Small tables with named rows and columns. After each table, cells are looked up by row and column.

lovigiz:
,keme,vug,biniz,likik,selozin,loresem,supate
vun,0.58,0.07,0.22,0.20,0.11,-0.09,0.33
gidi,-0.08,0.04,0.21,0.15,0.10,0.17,-0.08
zem,0.19,0.10,-0.21,-0.09,0.10,0.09,0.15
gologiz,-0.52,0.09,-0.06,-0.02,0.02,0.27,-0.25
sukevil,0.04,0.12,0.23,0.17,0.05,0.07,0.00
nekofen,-0.26,-0.08,0.36,0.16,0.10,0.13,-0.16
dozulol,-0.01,0.20,-0.20,-0.05,0.00,0.11,0.06
dasovu,-0.24,-0.07,0.25,0.16,0.07,0.14,-0.11
tetov,-0.21,0.12,-0.05,0.01,-0.02,0.12,-0.05

What is the vug of sukevil in lovigiz?
0.12
What is the keme of gidi in lovigiz?
-0.08
What is the selozin of gologiz in lovigiz?
0.02
What is the keme of vun in lovigiz?
0.58
What is the selozin of vun in lovigiz?
0.11
What is the loresem of nekofen in lovigiz?
0.13
What is the likik of gologiz in lovigiz?
-0.02
What is the keme of tetov in lovigiz?
-0.21
What is the keme of nekofen in lovigiz?
-0.26
What is the loresem of dozulol in lovigiz?
0.11
What is the selozin of tetov in lovigiz?
-0.02
What is the vug of dasovu in lovigiz?
-0.07
What is the biniz of sukevil in lovigiz?
0.23
What is the selozin of zem in lovigiz?
0.10
What is the likik of dozulol in lovigiz?
-0.05
What is the vug of gologiz in lovigiz?
0.09

vol:
columns: mor, buzi, ran
naz: [59.2, 66.8, 21.3]
kalelik: [88.4, 44.5, 63.1]
tak: [83.7, 22.5, 83.3]
guditan: [78.8, 37.5, 43.3]
poze: [85.9, 9.3, 85.6]
zif: [80.9, 20.3, 20.0]
geso: [23.8, 24.4, 75.8]
faz: [43.4, 36.5, 83.8]
tupo: [89.4, 51.0, 16.5]
bivap: [83.3, 69.3, 38.2]

What is the ran of zif in vol?
20.0
What is the mor of tak in vol?
83.7
What is the ran of naz in vol?
21.3
What is the mor of geso in vol?
23.8
What is the mor of bivap in vol?
83.3
What is the ran of tak in vol?
83.3
What is the ran of geso in vol?
75.8
What is the ran of guditan in vol?
43.3
What is the buzi of bivap in vol?
69.3
What is the mor of faz in vol?
43.4
What is the mor of naz in vol?
59.2
What is the mor of poze in vol?
85.9
What is the mor of guditan in vol?
78.8

sib
         mut  vosiz  leporen  lavev  zuder  tidedev  bitarez  musu  kubobe  tolid
toli     105     97       84     82    177      118      125   102     115    102
zasebi   105     86       58    119    111       98      213   109     128    153
repi     104    101       97    106    140      103      133   115     117    117
geniba    98    152       54     59    134      123      109   107     115     90
dal       98    155       39     43    154      119      138   103     108    111
favidel  121     91      120    121    102      108      110    99     113    115
karenug  117    104       86    123    130      114      109   110     112     93
didid    127     55       92    140    143      115      119    93     129     89
lorego   132     88      152    156     95      100       77   110     100    107
zileno    91    148       65    104    118      128       84   129     121     60

What is the bitarez of zileno in sib? 84
What is the musu of didid in sib? 93
What is the tolid of toli in sib? 102
What is the leporen of lorego in sib? 152
What is the lavev of toli in sib? 82
What is the vosiz of toli in sib? 97
What is the tolid of repi in sib? 117
What is the mut of repi in sib? 104
What is the musu of geniba in sib? 107
What is the leporen of zasebi in sib? 58
What is the tidedev of karenug in sib? 114
What is the mut of zileno in sib? 91
What is the lavev of karenug in sib? 123
What is the vosiz of zileno in sib? 148

bos
         pifo  bobe  bemunar  zuvus  vuki  liberot  figemiv  fekev
gutenot   534   235      411    583   547      553      506    570
kuvep     481   293      427    626   425      673      498    455
posu      547   673      500    259   502      522      575    523
zabopot   572   409      466    564   480      374      488    637
noritu    515   824      588    207   377      520      524    487
mib       431   233      506    319   509      308      505    398
lagituf   380   667      381    502   501      534      524    462
forato    591   349      536    718   439      636      472    471
miz       425   397      520    467   482      448      568    477
leta      538   369      583    463   470      620      575    583
mek       467   714      568    419   490      586      460    481
pumo      457   781      501    471   520      479      534    471

mib, fekev -> 398
leta, bemunar -> 583
miz, fekev -> 477
kuvep, pifo -> 481
gutenot, fekev -> 570
mek, pifo -> 467
zabopot, liberot -> 374
mib, pifo -> 431
miz, liberot -> 448
miz, vuki -> 482
pumo, vuki -> 520
gutenot, pifo -> 534
kuvep, vuki -> 425
mek, vuki -> 490
posu, liberot -> 522
leta, vuki -> 470
posu, fekev -> 523

kug =
,rimot,miluku,zop,bis,ref,feke,noves,zakunor,kurane
burobim,0.4,0.4,0.4,0.4,0.3,0.6,0.4,0.5,0.4
puz,0.4,0.4,0.4,0.4,0.3,0.5,0.4,0.5,0.4
dip,0.5,0.4,0.4,0.4,0.3,0.5,0.3,0.5,0.3
nek,0.4,0.4,0.2,0.6,0.2,0.3,0.7,0.7,0.4
sodibib,0.5,0.5,0.4,0.4,0.3,0.4,0.4,0.5,0.3
pesek,0.4,0.4,0.3,0.5,0.3,0.4,0.5,0.5,0.5
tet,0.5,0.5,0.6,0.4,0.6,0.4,0.4,0.4,0.4
zubak,0.2,0.2,0.3,0.7,0.4,0.8,0.5,0.3,0.7
dula,0.4,0.4,0.3,0.5,0.3,0.4,0.5,0.5,0.5
kigodo,0.4,0.4,0.4,0.5,0.3,0.6,0.4,0.5,0.4

What is the feke of dip in kug?
0.5
What is the bis of burobim in kug?
0.4
What is the bis of sodibib in kug?
0.4
What is the miluku of kigodo in kug?
0.4
What is the kurane of dula in kug?
0.5
What is the rimot of sodibib in kug?
0.5
What is the zakunor of dip in kug?
0.5
What is the miluku of dula in kug?
0.4
What is the kurane of puz in kug?
0.4
What is the kurane of pesek in kug?
0.5
What is the miluku of burobim in kug?
0.4
What is the rimot of dula in kug?
0.4

buvela =
cols = basem, nidon, noge, vir, geg, bek, tob, suroze, did
somi: [123, 142, 165, 96, 129, 129, 123, 180, 52]
zedu: [127, 146, 98, 114, 119, 115, 121, 134, 112]
meresu: [137, 146, 144, 120, 116, 142, 124, 168, 82]
nesapu: [134, 127, 116, 121, 97, 139, 98, 154, 103]
dib: [134, 142, 107, 117, 124, 127, 120, 136, 115]
bimo: [129, 131, 114, 119, 94, 140, 97, 148, 101]
lofezor: [145, 143, 141, 114, 141, 72, 123, 131, 97]
fekip: [155, 125, 114, 125, 88, 146, 84, 168, 100]
bos: [136, 137, 109, 123, 116, 83, 96, 142, 103]
nas: [138, 145, 115, 138, 129, 89, 121, 135, 122]
padanev: [129, 119, 142, 102, 122, 124, 103, 175, 80]
zur: [144, 83, 159, 83, 145, 108, 82, 225, 59]
nup: [91, 124, 123, 74, 97, 102, 72, 174, 41]
bosel: [133, 155, 124, 112, 129, 138, 135, 143, 96]

bosel, did => 96
dib, suroze => 136
dib, did => 115
bimo, did => 101
lofezor, bek => 72
dib, bek => 127
bimo, bek => 140
zur, vir => 83
lofezor, did => 97
Which row has the largest suroze? zur

Table kop
	tana	gizu	fumina
lida	33.1	50.0	-85.4
nifezi	6.0	66.0	-85.8
zet	-10.7	-18.8	-53.8
bolun	3.8	-11.3	-67.7
sulu	0.2	-60.3	-31.9
kotu	-31.1	-31.6	-45.5
nus	-18.0	-52.5	-27.5
zutig	-13.7	-49.9	7.7
meli	-48.7	-23.2	-31.6
vakis	-60.9	-62.2	31.7
tov	-86.6	-26.0	-9.9
nipuzup	-85.6	-16.4	54.1
basu	-54.2	-47.2	67.6
gopozo	-73.0	-16.0	-6.9

nipuzup, tana -> -85.6
nus, tana -> -18.0
kotu, gizu -> -31.6
bolun, fumina -> -67.7
bolun, tana -> 3.8
nipuzup, fumina -> 54.1
basu, gizu -> -47.2
gopozo, tana -> -73.0
zet, tana -> -10.7

neto:
         bodeva  zilaf  puzabe  rela
pigoni      114    109     112   117
lapova      105     94      78   129
kuzapup     123    138     130   115
guvo        110    112      85   127
kegi        104     89      80   124
duk         102     79      81   122
tuf         115    114     109   118
gif         160    232     233    96
zub          95     60      62   125

zub, rela -> 125
duk, puzabe -> 81
kegi, zilaf -> 89
zub, puzabe -> 62
zub, zilaf -> 60
kegi, bodeva -> 104
lapova, rela -> 129
pigoni, zilaf -> 109
lapova, puzabe -> 78
pigoni, rela -> 117
tuf, bodeva -> 115
kuzapup, bodeva -> 123
zub, bodeva -> 95
gif, bodeva -> 160
pigoni, puzabe -> 112
pigoni, bodeva -> 114
kegi, rela -> 124
guvo, rela -> 127
tuf, zilaf -> 114

Table buti
           tov    kur    lus    mek    mor  letib   duzi
tetog    71368  67348  66447  71488  66211  64242  62103
lefure   69441  66690  66309  72013  65979  63887  60847
kidilog  70583  68279  66500  75037  65519  62203  57844
git      70753  65548  66381  80459  66459  66207  69475
tar      61095  64210  65924  74615  65607  64291  62278
mesem    67190  64574  66182  74752  66518  67164  70048
satasil  68951  63090  66115  84135  66991  69459  78916
bofemu   52415  58322  65176  75194  66550  70958  79200
zuru     64022  61874  65993  77704  67097  71289  81285
rofal    57443  61310  65132  69132  66068  68478  72118
sobe     85022  73436  67246  54518  66952  65944  63364
pag      86344  75486  67969  59928  67171  63343  59408
digus    41516  63672  65821  22837  65929  66814  52763

duzi of bofemu: 79200
lus of lefure: 66309
mek of rofal: 69132
kur of tetog: 67348
duzi of sobe: 63364
mor of digus: 65929
mek of mesem: 74752
letib of zuru: 71289
letib of tar: 64291
kur of git: 65548
tov of tetog: 71368

